The symbols move the points like this.
at | τ α λ ω
qp | th sg pf jc
sg | qp pf dt gs
sq | cr nb tt mg
cg | fm sn jc zj
ll | hm cr sq zm
ch | zz dl lz pf
zq | dt zz ch qp
lt | nj bl bp tt
jm | lz qz nm zz
mp | qg nj lt sq
hm | mg ll cr cz
fm | gf cg sn bp
nm | qz rh qr dl
dt | pf zq zz th
bp | bl zj br mp
lz | dl jm qz zq
qz | jm nm rh ch
sj | zr ph tr qr
qg | tt mp nj cr
pf | sg dt zq rl
ph | sj tr cz gh
nb | sq tt qg hm
jc | sn gs rl gf
gh | qr pr zr qz
th | rl qp sg sn
bl | lt bp zj qg
zr | pr sj ph rh
pr | gh zr sj nm
sn | cg jc gs br
rh | nm qr gh lz
nj | mp lt bl nb
tz | zm mg hm ph
tr | ph cz zm pr
gs | jc rl th fm
zj | bp br gf nj
tt | nb qg mp ll
mg | tz hm ll tr
zz | zq ch dl sg
qr | rh gh pr jm
zm | cz tz mg sj
cr | ll sq nb tz
cz | tr zm tz zr
rl | gs th qp cg
br | zj gf fm lt
gf | br fm cg bl
dl | ch lz jm dt

In the rows, 27 means zero.

The rows follow the links: the fewer symbols apart two points are, the more alike their rows tend to be.

Each row is also shifted at random along 2 hidden directions that mean nothing.

Some points, each with a row of numbers:
ll -> 17 18 15 27 26 31 21 19 24 28 29 20 33 24 30 21 23 20 18 30 25 29 18 26 26 37 27 21 26 40 32 25 30 27 20 32 26 15 31 22 26 29 29 31 21 23 33 26 21 27 11 26
sn -> 32 33 35 34 30 25 37 28 23 34 22 34 29 24 17 28 26 28 36 20 36 34 39 25 21 24 28 29 18 17 29 29 22 22 29 22 23 32 32 33 36 22 37 27 37 29 17 27 22 28 40 24
sq -> 17 21 19 26 33 32 27 33 21 32 31 31 35 26 25 26 30 20 25 24 28 29 25 21 22 40 31 32 26 34 29 29 28 22 27 29 27 16 31 31 30 31 34 28 25 23 22 24 20 31 33 19
qz -> 33 30 30 23 22 24 23 20 35 24 29 20 19 31 36 27 26 34 24 36 19 20 22 34 35 20 24 21 34 28 27 23 33 36 28 29 28 35 22 22 23 26 15 28 24 32 37 31 37 27 15 36
zj -> 25 26 27 37 23 33 32 29 21 24 24 25 31 22 21 27 25 23 33 23 36 37 30 24 22 31 32 29 20 25 26 31 22 19 21 25 35 23 30 27 21 32 40 29 35 21 29 26 18 24 28 19
cz -> 21 19 17 20 27 28 19 22 29 28 33 22 30 29 34 22 28 24 17 33 18 22 17 27 31 35 24 24 33 39 30 23 35 32 25 32 25 20 27 25 26 30 21 30 18 27 33 27 29 29 15 29
br -> 26 28 29 36 26 29 31 27 23 26 23 25 31 21 20 26 24 25 31 22 37 37 30 26 21 29 30 25 18 25 28 30 22 21 21 25 31 25 31 28 25 28 40 30 36 25 27 27 18 24 26 22
jc -> 34 35 37 34 32 27 37 34 25 32 23 37 26 25 19 32 30 31 38 19 37 33 40 25 22 23 30 34 20 14 25 32 19 22 29 22 27 34 30 35 35 26 35 26 38 27 15 26 25 27 46 24
mp -> 19 23 21 32 28 34 28 30 21 24 27 25 33 23 25 28 26 21 27 25 33 33 25 23 24 36 33 31 24 32 27 30 24 20 22 27 33 19 30 27 21 33 39 30 30 21 30 26 19 25 25 19
sj -> 25 24 21 18 32 26 22 26 31 34 33 28 27 33 32 25 30 27 19 32 17 20 22 27 31 32 24 26 35 37 32 23 35 34 31 32 19 24 28 27 34 24 18 28 19 30 23 28 34 32 25 32
gh -> 29 28 28 20 26 29 23 33 33 23 33 29 23 32 37 32 32 31 27 33 19 19 22 28 34 25 28 33 38 31 21 26 33 31 32 28 31 31 21 26 22 33 15 24 20 29 34 27 37 29 27 32
zz -> 37 34 36 28 24 21 28 20 34 26 25 24 21 30 30 28 24 35 30 32 24 25 30 34 32 16 23 21 30 22 28 24 29 35 29 27 26 40 24 24 28 22 19 27 29 32 31 31 35 25 23 36
qp -> 38 37 38 31 27 22 34 30 30 31 22 35 23 26 23 31 29 32 35 24 32 29 38 29 25 19 28 28 23 15 27 29 24 28 32 23 25 39 27 30 34 24 28 26 35 32 19 29 31 28 41 31
rl -> 35 35 35 36 18 25 32 23 30 20 22 22 21 24 25 29 23 33 35 27 34 33 33 33 26 18 29 23 23 18 24 27 24 26 24 24 33 37 24 25 23 28 31 29 37 28 35 30 28 21 24 30
nb -> 19 21 20 27 36 34 30 41 20 29 30 36 35 28 22 31 32 19 28 21 30 30 28 19 21 40 33 39 28 31 25 33 25 20 28 28 29 17 32 32 29 33 35 26 26 23 19 24 20 32 39 17

Where do the symbols, taken in turn from left to right, take each start?
Answer with the point's name.
21 24 23 31 34 29 31 29 20 35 26 32 35 24 20 25 26 20 27 21 33 33 31 22 19 37 28 28 18 31 32 30 24 22 25 28 23 18 35 32 36 25 38 29 31 23 17 25 17 29 35 19
τ α ω: nb
38 36 39 28 33 20 34 29 31 36 25 36 22 29 23 29 29 34 34 24 28 29 39 30 26 18 25 27 24 16 28 28 26 30 34 24 20 38 28 31 39 19 26 25 34 32 15 29 32 30 43 33
α ω: th
19 18 18 22 33 31 23 29 24 32 32 29 34 28 29 24 29 20 20 29 22 24 21 22 26 39 26 29 29 39 31 26 32 28 29 31 22 16 31 29 31 28 28 28 21 25 22 26 25 31 27 24
α λ: cr
29 29 32 35 32 25 36 26 23 35 23 32 31 23 17 26 24 26 33 20 38 35 36 25 19 26 26 27 16 20 33 30 22 23 25 24 22 29 35 31 36 22 40 28 37 27 16 27 20 29 38 24
α α: sn
33 31 30 20 28 24 24 31 34 26 30 30 22 32 32 30 32 32 28 31 20 20 26 31 33 21 25 29 35 27 24 25 32 33 33 28 26 33 22 27 27 28 17 24 22 33 30 29 38 29 30 34
ω λ α: qz
30 30 33 35 30 23 36 24 23 36 22 30 29 23 17 25 23 26 33 21 35 36 38 25 19 26 25 24 17 20 33 28 22 23 26 23 21 31 35 30 39 19 39 29 37 29 14 28 20 28 36 26
λ λ ω: cg
27 29 30 39 21 30 32 23 23 22 23 21 28 21 23 27 23 26 32 24 37 36 31 26 23 26 30 24 20 24 28 30 21 22 20 24 34 27 29 26 22 28 38 31 36 24 33 28 18 24 22 24
ω λ α: br
37 37 41 32 31 26 36 40 26 27 24 39 24 29 21 36 32 33 41 22 35 30 39 25 24 18 30 38 25 12 20 32 21 23 34 20 30 39 26 34 31 28 31 23 36 29 19 26 29 27 50 27
α τ τ: rl
35 34 34 26 25 19 27 19 33 31 28 25 21 31 30 26 27 34 26 32 22 24 30 34 31 18 22 20 30 24 30 24 32 36 32 29 22 37 25 25 33 21 17 27 27 33 26 32 36 28 24 37
α ω α: zz
22 21 21 19 32 26 21 25 30 32 32 28 29 31 34 24 29 25 17 30 18 21 21 27 30 32 23 25 34 37 32 24 36 33 31 32 21 22 28 26 32 24 18 26 17 29 27 27 32 31 23 30
λ ω: zr
18 19 17 26 32 35 25 38 21 26 30 30 34 28 27 29 31 19 25 25 28 27 22 21 26 38 33 37 30 33 24 31 28 21 27 27 32 16 29 30 24 36 33 28 24 22 27 24 22 29 32 18
λ τ α: nb
17 18 17 24 29 32 22 28 25 28 32 24 34 28 30 24 27 20 21 28 25 26 20 24 26 37 27 28 30 39 29 27 31 27 25 32 27 15 30 26 26 30 28 29 21 24 31 25 23 29 21 23
τ ω: tr
19 19 18 22 31 32 21 34 26 28 34 29 32 29 31 26 29 22 20 29 22 23 20 24 29 37 28 31 33 39 27 28 31 27 29 32 28 18 28 28 26 33 26 28 19 25 29 26 26 29 25 25
ω ω: gh
35 34 36 34 26 25 35 28 27 29 21 30 25 24 21 29 26 31 35 22 35 33 37 28 25 20 29 27 21 16 28 30 22 25 27 24 27 36 29 31 31 25 35 27 37 29 23 28 25 25 36 27
τ λ α: th
